Below is a small trained network, with its code and all its weights. Each question gives an input and a class and asks what happens when units are switched off, that is, made to give their printed mean instead of their output.

import numpy as np


def w(rows, s, z=0):
    codes = np.array(rows[::2]) - 128.0
    scale = np.full(codes.shape[1], s)
    scale[-1] = z or s
    return codes * scale


def f(y):
    return np.maximum(y, 0)


def log_softmax(a):
    a = a - a.max(-1, keepdims=True)
    return a - np.log(np.exp(a).sum(-1, keepdims=True))


def net(x, mask):
    res = np.array(x, float).reshape(1, 8) / 4 @ E
    y = f(res @ A[0][:, :-1].T + A[0][:, -1])
    res = res + np.where(mask, y, B[0][:, -1]) @ B[0][:, :-1]
    return log_softmax(res[-1] @ U[:, :-1].T + U[:, -1])


A, B = {}, {}
E = w([
[146,71,122,117,62,95,38,59,161,117,196,95],'x0',
[128,127,127,130,132,128,130,126,126,127,124,129],'x1',
[83,121,128,163,145,64,97,38,3,185,98,203],'x2',
[137,125,123,125,117,129,124,129,125,125,120,133],'x3',
[133,32,132,97,164,151,203,86,35,32,125,25],'x4',
[51,130,127,176,64,46,117,209,101,73,106,96],'x5',
[205,201,132,240,86,126,185,118,78,147,200,86],'x6',
[164,51,125,173,182,147,84,213,92,80,204,223],'x7',
],0.0062)
A[0] = w([
[125,149,119,124,155,137,150,151,115,141,106,129,87],'neuron 0',
[148,72,143,117,146,136,195,91,75,61,147,64,49],'neuron 1',
[154,121,138,117,110,174,138,171,185,98,133,90,68],'neuron 2',
[84,115,144,140,142,63,104,53,27,175,120,199,35],'neuron 3',
[230,128,147,66,222,244,138,38,137,212,143,172,74],'neuron 4',
[194,142,137,93,198,213,133,55,143,188,146,143,59],'neuron 5',
[208,177,125,233,77,128,174,109,82,130,184,91,49],'neuron 6',
[126,104,116,123,140,131,143,117,106,106,129,100,71],'neuron 7',
[100,111,128,145,129,105,121,62,45,162,100,177,3],'neuron 8',
[151,83,128,163,164,147,102,182,116,86,178,188,44],'neuron 9',
[30,135,156,185,54,51,114,231,82,76,107,96,58],'neuron 10',
[154,123,127,118,111,139,141,155,172,123,130,113,66],'neuron 11',
[154,130,152,103,100,174,138,208,230,95,145,92,48],'neuron 12',
[124,220,98,156,198,156,233,217,77,167,66,175,61],'neuron 13',
[48,58,128,47,149,149,83,117,181,106,65,161,36],'neuron 14',
[71,211,134,83,90,103,168,35,188,177,38,36,56],'neuron 15',
[118,186,154,130,126,109,101,156,193,179,149,179,2],'neuron 16',
[185,65,73,115,21,77,2,29,172,118,243,77,77],'neuron 17',
[145,54,147,101,186,142,188,75,68,57,127,50,57],'neuron 18',
[78,105,142,150,130,78,97,65,33,180,109,194,33],'neuron 19',
[52,137,120,161,79,54,102,191,113,88,97,94,45],'neuron 20',
[154,116,134,100,107,153,151,180,207,100,147,101,40],'neuron 21',
[70,134,135,157,87,79,118,170,115,112,118,111,52],'neuron 22',
[177,157,123,181,104,134,155,113,110,124,146,123,46],'neuron 23',
[120,161,90,121,157,145,159,155,107,140,104,133,76],'neuron 24',
[162,137,119,96,110,176,165,200,206,82,159,83,71],'neuron 25',
[41,39,118,24,160,136,58,126,164,93,41,173,56],'neuron 26',
[156,64,113,166,182,134,97,193,102,80,195,208,31],'neuron 27',
[154,90,113,151,157,123,112,167,110,92,179,182,33],'neuron 28',
[128,143,133,113,103,144,120,145,159,127,117,118,77],'neuron 29',
[204,180,120,213,96,125,144,124,106,158,177,127,68],'neuron 30',
[95,194,114,95,87,100,157,54,159,172,72,58,51],'neuron 31',
[155,75,109,184,199,162,85,207,102,101,193,234,56],'neuron 32',
[110,122,122,132,132,99,118,76,68,146,112,158,18],'neuron 33',
[73,142,147,155,92,56,111,190,108,93,110,96,40],'neuron 34',
[158,120,124,89,120,179,141,195,212,86,159,84,53],'neuron 35',
[89,203,105,104,96,121,173,45,167,167,68,63,15],'neuron 36',
[131,137,143,124,110,148,136,131,153,135,122,113,77],'neuron 37',
[164,63,97,109,51,89,35,43,159,114,211,93,35],'neuron 38',
[126,193,118,127,218,190,247,211,88,133,41,148,62],'neuron 39',
[214,129,144,86,185,213,127,49,151,175,153,147,28],'neuron 40',
[153,224,141,161,101,95,55,165,235,222,143,224,4],'neuron 41',
[213,180,144,243,75,144,174,101,67,134,197,77,44],'neuron 42',
[150,42,148,100,162,151,192,79,43,33,132,35,55],'neuron 43',
[153,123,135,104,112,187,150,188,226,82,155,73,49],'neuron 44',
[133,94,129,112,137,126,162,116,87,90,121,88,32],'neuron 45',
[147,90,144,113,146,123,148,109,77,72,117,73,20],'neuron 46',
[68,70,136,68,158,135,79,129,166,106,68,168,12],'neuron 47',
],0.0062,0.0092)
B[0] = w([
[122,118,152,135,134,122,133,117,141,133,118,131,136],'neuron 0',
[96,153,72,128,83,175,76,173,148,178,94,191,194],'neuron 1',
[148,149,102,154,164,103,98,78,87,127,108,122,170],'neuron 2',
[169,203,74,196,190,120,75,49,72,96,58,67,205],'neuron 3',
[135,78,60,159,65,31,207,106,212,34,153,166,249],'neuron 4',
[144,84,83,146,82,54,185,131,188,67,129,163,191],'neuron 5',
[118,179,130,42,209,71,159,180,149,184,169,111,201],'neuron 6',
[124,128,127,130,119,141,119,136,139,139,113,147,137],'neuron 7',
[157,196,68,189,178,129,60,74,82,135,52,102,154],'neuron 8',
[180,77,174,103,72,159,123,132,77,133,118,79,178],'neuron 9',
[171,66,65,144,82,62,212,75,221,56,151,188,224],'neuron 10',
[123,132,106,143,139,128,108,110,105,136,92,125,138],'neuron 11',
[153,159,86,184,182,115,82,50,60,125,56,110,199],'neuron 12',
[67,91,218,139,159,156,111,104,189,107,108,131,225],'neuron 13',
[140,194,146,83,194,74,170,185,136,195,189,108,185],'neuron 14',
[218,37,193,108,77,166,121,169,30,109,191,83,215],'neuron 15',
[86,155,76,129,75,187,84,166,136,174,84,166,156],'neuron 16',
[54,100,248,173,188,164,159,123,184,108,62,158,254],'neuron 17',
[88,166,76,133,71,186,66,193,155,190,105,193,223],'neuron 18',
[174,197,71,194,189,109,74,55,82,102,53,61,198],'neuron 19',
[166,79,73,120,89,84,192,109,183,84,163,169,177],'neuron 20',
[140,162,94,179,172,113,100,67,76,135,71,120,163],'neuron 21',
[158,104,94,115,115,102,177,132,157,115,129,153,151],'neuron 22',
[136,147,124,95,158,114,130,146,115,167,124,111,140],'neuron 23',
[116,111,164,139,143,126,131,121,144,121,108,133,139],'neuron 24',
[156,166,111,174,176,93,90,56,63,119,80,99,213],'neuron 25',
[138,207,134,60,199,70,193,201,151,210,214,96,228],'neuron 26',
[213,63,188,99,54,169,125,147,48,135,126,58,200],'neuron 27',
[182,97,149,122,79,158,114,139,72,150,99,92,155],'neuron 28',
[140,122,120,142,127,130,129,128,114,129,100,139,136],'neuron 29',
[105,152,140,48,177,104,143,168,136,160,184,102,195],'neuron 30',
[194,58,171,104,95,170,107,170,53,114,159,96,181],'neuron 31',
[192,55,187,80,61,163,131,137,54,109,157,46,243],'neuron 32',
[153,168,102,157,159,136,87,105,99,148,64,116,139],'neuron 33',
[164,84,74,128,91,92,186,126,180,100,122,163,160],'neuron 34',
[148,178,101,174,173,95,103,61,74,129,75,108,197],'neuron 35',
[210,51,174,118,74,185,103,174,31,136,135,102,166],'neuron 36',
[137,130,116,136,134,122,134,135,118,138,113,117,130],'neuron 37',
[76,92,240,162,178,156,170,132,189,117,49,155,189],'neuron 38',
[63,79,237,170,163,145,115,96,192,109,97,140,224],'neuron 39',
[160,89,66,141,92,40,209,141,184,91,130,155,175],'neuron 40',
[42,153,18,128,31,255,42,210,128,198,64,219,244],'neuron 41',
[119,190,126,39,218,60,163,195,154,206,175,113,213],'neuron 42',
[79,169,58,137,59,193,61,195,158,204,87,216,248],'neuron 43',
[161,169,94,181,184,94,101,63,61,126,82,109,201],'neuron 44',
[112,136,107,135,104,164,111,164,145,161,98,171,142],'neuron 45',
[102,138,104,145,90,167,99,169,153,163,90,174,149],'neuron 46',
[156,181,141,85,180,100,174,200,104,204,177,87,159],'neuron 47',
],0.0064,0.0049)
U = w([
[81,155,52,129,60,202,78,179,135,185,101,179,100],'0',
[169,174,88,179,194,99,89,44,70,117,89,88,109],'1',
[209,58,191,94,67,166,129,152,56,122,158,81,107],'2',
[122,173,141,55,211,68,169,181,148,180,189,106,104],'3',
[151,84,65,143,79,53,194,102,199,58,146,163,108],'4',
[93,133,138,127,128,137,125,114,129,109,151,122,253],'5',
[52,97,255,165,179,162,136,105,181,114,92,139,107],'6',
],0.0087,0.019)

Each question gives the input, the list of numbers given to net, and the class t.
The units are the neurons (one row each of A and B). Each row of codes is followed by its name. A weight is (code - 128) times the scale printed after its matrix; where a second scale follows, it is the last column's (A, B and U).
mask holds one flag per neuron, in row order. A switched-off neuron (its flag False) gives its mean, the last column of its row in B, instead of its output. The means were averaged over made-up inputs and are rounded, as every weight is.
A unit's drop is (log p(t) with every unit on - log p(t) with that unit switched off) / (log p(t) with every unit on - log p(t) with every unit switched off).
The circuit of an input: a set's keep is (log p(t) with only the set's units on - log p(t) with every unit switched off) / (log p(t) with every unit on - log p(t) with every unit switched off). Starting from the 12 units with the biggest drops (on a tie, the unit counted first), units are removed one at a time, each time the one whose removal leaves the highest keep (on an exact tie, the one counted first), for as long as the keep stays at least 0.8.
units of the circuit, in order: the units of the circuit, biggest drop first
most important unit: the unit with the biggest drop
k most important neurons: the k neurons with the biggest drops, biggest first
drop of u: that unit's drop, to one decimal
input [0,-3,0,4,-4,6,-7,7], class 2: units of the circuit, in order : [neuron 32; neuron 27]
input [6,-2,-5,1,1,7,-7,-2], class 3: units of the circuit, in order : [neuron 26]
input [4,-6,4,-2,7,-3,6,6], class 0: units of the circuit, in order : [neuron 43; neuron 18]
input [-6,3,-6,-7,-5,5,6,-8], class 2: 2 most important neurons : [neuron 15; neuron 36]
input [-7,-2,-1,-5,7,-7,1,-1], class 0: 4 most important neurons : [neuron 43; neuron 18; neuron 1; neuron 10]
input [6,2,-1,4,2,1,-3,2], class 6: units of the circuit, in order : [neuron 17; neuron 38]
input [-3,4,3,-7,-7,8,-7,0], class 4: 4 most important neurons : [neuron 10; neuron 20; neuron 34; neuron 43]
input [-8,-7,-4,-7,-7,-2,-3,-1], class 6: 4 most important neurons : [neuron 39; neuron 13; neuron 43; neuron 18]
input [0,6,6,-6,-7,8,-7,-5], class 4: 2 most important neurons : [neuron 10; neuron 20]
input [-8,5,8,5,4,6,0,5], class 1: 4 most important neurons : [neuron 3; neuron 19; neuron 8; neuron 17]
input [2,-8,-5,-6,4,-6,5,1], class 4: 3 most important neurons : [neuron 4; neuron 40; neuron 5]
input [-5,7,-6,2,-7,-8,3,-3], class 4: 3 most important neurons : [neuron 4; neuron 5; neuron 40]
input [-7,-7,-2,-1,-1,4,-3,-6], class 6: 3 most important neurons : [neuron 39; neuron 13; neuron 32]
input [-7,-8,6,-7,-3,-2,6,8], class 2: units of the circuit, in order : [neuron 32]
input [1,-3,-1,0,3,4,8,-8], class 2: 2 most important neurons : [neuron 15; neuron 36]
input [-8,-1,2,0,4,-5,0,2], class 6: 2 most important neurons : [neuron 39; neuron 13]
input [3,3,-3,-7,0,-1,8,-6], class 3: 2 most important neurons : [neuron 42; neuron 6]
input [8,-3,1,-2,2,-2,0,-5], class 6: 2 most important neurons : [neuron 17; neuron 38]
input [-8,-3,5,-5,3,-6,7,4], class 6: 3 most important neurons : [neuron 39; neuron 13; neuron 26]
input [8,-8,4,-6,-5,3,3,7], class 6: 3 most important neurons : [neuron 17; neuron 38; neuron 15]
input [1,-4,7,-3,4,-8,8,3], class 3: most important unit : neuron 42
input [0,-7,3,4,6,-4,3,3], class 0: drop of neuron 23 : 0.0
input [-3,-7,2,4,6,-8,-3,2], class 4: drop of neuron 4 : 0.6
input [-1,7,-7,-4,0,-8,3,-3], class 4: drop of neuron 4 : 1.1
input [-7,-1,-6,2,5,-1,5,5], class 6: drop of neuron 3 : 0.1
